Below are the code and all the weights of a small trained network. Each question names an input and a target symbol and asks about switching units off, where a switched-off unit gives its printed mean instead of its output.

import numpy as np


def w(rows, s, z=0):
    codes = np.array(rows[::2]) - 128.0
    scale = np.full(codes.shape[1], s)
    scale[-1] = z or s
    return codes * scale


def f(y):
    return np.maximum(y, 0)


def softmax(a):
    e = np.exp(a - a.max(-1, keepdims=True))
    return e / e.sum(-1, keepdims=True)


def log_softmax(a):
    a = a - a.max(-1, keepdims=True)
    return a - np.log(np.exp(a).sum(-1, keepdims=True))


def net(x, mask):
    ids = ['ΓΘΛΞΠΦβδεζημτψω'.index(c) for c in x.split()]
    T = len(ids)
    res = E[ids] + P[:T]
    u = 0
    for l in range(2):
        r = res
        for j in range(2):
            rows = slice(2 * j, 2 * j + 2)
            q, k, v = (r @ M[l][rows].T for M in (Q, K, V))
            z = softmax(np.where(np.tri(T) > 0, q @ k.T / 2**0.5, -1e9)) @ v
            o = O[l][rows]
            res = res + np.where(mask[u + j], z, o[:, -1]) @ o[:, :-1]
        u += 2
        y = f(res @ A[l][:, :-1].T + A[l][:, -1])
        res = res + np.where(mask[u : u + 8], y, B[l][:, -1]) @ B[l][:, :-1]
        u += 8
    return log_softmax(res[-1] @ U[:, :-1].T + U[:, -1])


Q, K, V, O, A, B = {}, {}, {}, {}, {}, {}
E = w([
[196,151,160,115,106,219,114,98],'Γ',
[160,221,143,252,174,171,142,102],'Θ',
[108,183,146,126,193,139,155,144],'Λ',
[87,214,104,157,98,149,155,164],'Ξ',
[154,142,114,48,195,107,97,142],'Π',
[158,101,192,159,122,114,41,201],'Φ',
[120,84,121,177,198,40,164,133],'β',
[227,99,146,133,183,103,115,12],'δ',
[129,129,174,84,116,44,42,102],'ε',
[121,86,37,81,83,120,81,152],'ζ',
[150,63,127,191,108,165,131,53],'η',
[112,126,179,100,217,131,123,59],'μ',
[65,190,160,162,193,226,75,98],'τ',
[193,140,58,177,141,227,179,114],'ψ',
[187,11,125,143,181,91,54,138],'ω',
],0.022)
P = w([
[80,152,200,41,82,168,222,253],'0',
[122,83,57,183,242,132,26,110],'1',
[123,92,74,178,241,124,11,105],'2',
[130,84,57,190,240,134,15,109],'3',
[119,80,50,186,239,137,25,105],'4',
[114,83,58,186,239,134,24,107],'5',
],0.0061)
Q[0] = w([
[131,129,225,54,4,86,254,103],'0.h1',
[139,123,178,151,142,137,143,206],'0.h1',
[188,97,176,95,72,114,174,183],'0.h2',
[135,164,70,154,200,130,29,127],'0.h2',
],0.009)
K[0] = w([
[156,121,2,189,159,115,47,65],'0.h1',
[152,151,98,107,163,129,113,70],'0.h1',
[149,115,26,233,156,177,19,137],'0.h2',
[96,29,220,77,67,200,236,178],'0.h2',
],0.0067)
V[0] = w([
[166,167,158,37,98,179,39,131],'0.h1',
[119,169,142,172,13,85,93,128],'0.h1',
[98,212,166,74,122,88,252,67],'0.h2',
[255,194,159,155,5,181,84,157],'0.h2',
],0.0048)
O[0] = w([
[162,117,107,88,165,246,130,106,251],'0.h1',
[79,109,155,128,108,66,116,60,67],'0.h1',
[87,53,114,171,123,208,254,79,106],'0.h2',
[122,126,101,96,92,164,87,95,201],'0.h2',
],0.0091,0.0027)
A[0] = w([
[142,206,254,100,71,159,206,129,42],'0.n1',
[236,71,168,127,236,102,128,47,139],'0.n2',
[228,23,191,190,22,155,28,103,110],'0.n3',
[146,88,112,143,185,229,191,194,253],'0.n4',
[106,178,10,36,233,112,178,162,137],'0.n5',
[150,200,129,198,161,157,223,29,144],'0.n6',
[52,98,110,20,83,71,76,135,120],'0.n7',
[115,115,146,81,130,177,149,64,153],'0.n8',
],0.0062,0.004)
B[0] = w([
[164,88,122,123,254,165,177,156,137],'0.n1',
[123,110,96,99,86,87,101,89,237],'0.n2',
[36,150,105,75,107,125,141,155,204],'0.n3',
[92,164,92,59,193,23,43,106,254],'0.n4',
[145,160,169,88,64,49,101,194,203],'0.n5',
[133,97,109,115,182,127,147,210,216],'0.n6',
[138,117,148,102,96,137,179,86,172],'0.n7',
[100,112,75,70,121,155,135,100,173],'0.n8',
],0.0084,0.0099)
Q[1] = w([
[198,140,161,154,50,126,255,38],'1.h1',
[103,189,77,53,156,109,99,70],'1.h1',
[135,178,96,118,73,93,96,111],'1.h2',
[62,106,48,84,171,37,14,200],'1.h2',
],0.0082)
K[1] = w([
[134,121,82,186,120,89,1,122],'1.h1',
[111,113,134,80,144,161,159,169],'1.h1',
[164,126,125,99,130,112,171,148],'1.h2',
[133,88,173,74,139,178,213,169],'1.h2',
],0.0095)
V[1] = w([
[182,97,122,110,28,115,148,87],'1.h1',
[182,175,2,185,161,113,87,158],'1.h1',
[159,147,143,88,112,139,166,192],'1.h2',
[42,197,104,150,123,106,97,125],'1.h2',
],0.0087)
O[1] = w([
[139,75,53,175,163,91,66,40,1],'1.h1',
[168,72,145,123,143,138,178,85,138],'1.h1',
[144,203,83,146,112,132,196,159,222],'1.h2',
[135,2,75,151,138,151,149,173,176],'1.h2',
],0.012,0.0099)
A[1] = w([
[195,26,235,164,121,113,23,46,130],'1.n1',
[154,120,143,99,240,68,115,157,233],'1.n2',
[151,74,75,43,11,2,134,137,59],'1.n3',
[93,127,155,59,115,80,130,97,70],'1.n4',
[131,184,75,142,59,64,112,64,3],'1.n5',
[88,171,114,106,159,62,199,204,140],'1.n6',
[85,134,145,113,130,142,119,172,92],'1.n7',
[46,247,92,131,55,67,67,74,76],'1.n8',
],0.006,0.0052)
B[1] = w([
[128,137,126,65,69,146,213,150,138],'1.n1',
[126,70,204,130,65,111,54,79,214],'1.n2',
[205,133,163,222,119,244,124,163,202],'1.n3',
[133,70,157,180,111,149,166,55,153],'1.n4',
[146,122,197,182,254,132,171,142,167],'1.n5',
[142,98,58,200,144,94,74,16,248],'1.n6',
[90,200,91,191,130,39,98,136,177],'1.n7',
[82,165,175,125,126,186,222,183,212],'1.n8',
],0.0064,0.017)
U = w([
[132,183,85,40,108,154,121,92,88],'Γ',
[109,157,218,177,99,142,208,88,211],'Θ',
[104,182,75,156,118,62,208,132,146],'Λ',
[24,55,42,161,117,138,195,93,215],'Ξ',
[193,122,16,78,189,82,108,135,108],'Π',
[170,156,70,188,72,209,96,159,15],'Φ',
[112,68,139,220,136,62,146,112,108],'β',
[79,86,160,67,163,80,126,41,175],'δ',
[72,132,167,144,230,183,114,123,51],'ε',
[186,156,121,238,220,171,137,107,74],'ζ',
[93,41,97,169,86,154,39,106,147],'η',
[104,157,127,84,145,2,129,115,157],'μ',
[99,87,141,99,149,99,118,229,41],'τ',
[183,82,115,123,185,172,167,67,252],'ψ',
[218,175,164,132,111,125,75,111,154],'ω',
],0.0074,0.003)

Each question gives the input, a string of symbols that net reads in full, and the target symbol t.
The units are the heads (2 rows each of Q, K, V and O) and the neurons (one row each of A and B). Each row of codes is followed by its name. A weight is (code - 128) times the scale printed after its matrix; where a second scale follows, it is the last column's (O, A, B and U).
mask holds one flag per unit, layer by layer, with each layer's heads first. A switched-off unit (its flag False) gives its mean, the last column of its rows in O or B, instead of its output. The means were averaged over made-up inputs and are rounded, as every weight is.
A unit's drop is (log p(t) with every unit on - log p(t) with that unit switched off) / (log p(t) with every unit on - log p(t) with every unit switched off).
The circuit of an input: a set's keep is (log p(t) with only the set's units on - log p(t) with every unit switched off) / (log p(t) with every unit on - log p(t) with every unit switched off). Starting from the 12 units with the biggest drops (on a tie, the unit counted first), units are removed one at a time, each time the one whose removal leaves the highest keep (on an exact tie, the one counted first), for as long as the keep stays at least 0.8.
units of the circuit, in order: the units of the circuit, biggest drop first
top k neurons: the k neurons with the biggest drops, biggest first
top k neurons in layer l: the k neurons of layer l with the biggest drops, biggest first
input ψ η ω, target ψ: units of the circuit, in order : (1.h1; 0.n4)
input ζ ψ ζ η, target ζ: top 4 neurons in layer 0 : (0.n7; 0.n4; 0.n2; 0.n6)
input τ τ Γ ζ, target τ: units of the circuit, in order : (1.h1)
input τ η η Λ Φ, target τ: units of the circuit, in order : (1.h1; 1.h2)
input τ τ Λ, target τ: units of the circuit, in order : (1.h2; 1.h1)
input Φ Γ τ, target Φ: units of the circuit, in order : (0.h2; 0.n4; 1.h2)
input Ξ δ ψ, target Π: top 2 neurons : (0.n4; 1.n8)
input ψ τ η ψ η, target ψ: top 2 neurons in layer 1 : (1.n7; 1.n8)
input ω ψ Λ ψ ψ, target ω: top 2 neurons in layer 0 : (0.n4; 0.n5)
input ψ ψ ζ ε μ, target ψ: units of the circuit, in order : (1.h1; 1.n7)
input ω τ Θ Θ, target ω: units of the circuit, in order : (0.h2; 1.h2)
input ε ζ δ Θ η Π, target ε: top 4 neurons : (1.n8; 0.n4; 1.n5; 0.n7)
input δ ζ ε, target Θ: units of the circuit, in order : (1.h2; 0.n6; 1.n8; 1.n4)
input ω Θ ε ζ, target ω: units of the circuit, in order : (0.h2; 1.h2; 1.n3)
input ω τ ε, target ω: units of the circuit, in order : (0.h2; 1.n3)
input τ ζ ψ ψ, target Π: top 2 neurons in layer 1 : (1.n6; 1.n8)
input Ξ Λ τ, target Ξ: units of the circuit, in order : (1.h2)
input ψ η ε ψ, target ψ: top 2 neurons in layer 1 : (1.n7; 1.n2)
input η ε τ β, target η: units of the circuit, in order : (1.h2; 1.h1; 1.n2)
input ε η Ξ τ η, target ε: top 2 neurons : (0.n4; 0.n7)
input ε τ η ω Λ, target μ: top 2 neurons : (1.n3; 0.n5)
input Θ Γ η τ Π ζ, target Θ: top 2 neurons : (0.n6; 0.n1)
input Λ τ Π ψ τ, target Λ: top 2 neurons in layer 1 : (1.n7; 1.n3)
input Θ ζ Ξ Θ ω, target Θ: top 2 neurons : (0.n6; 0.n1)
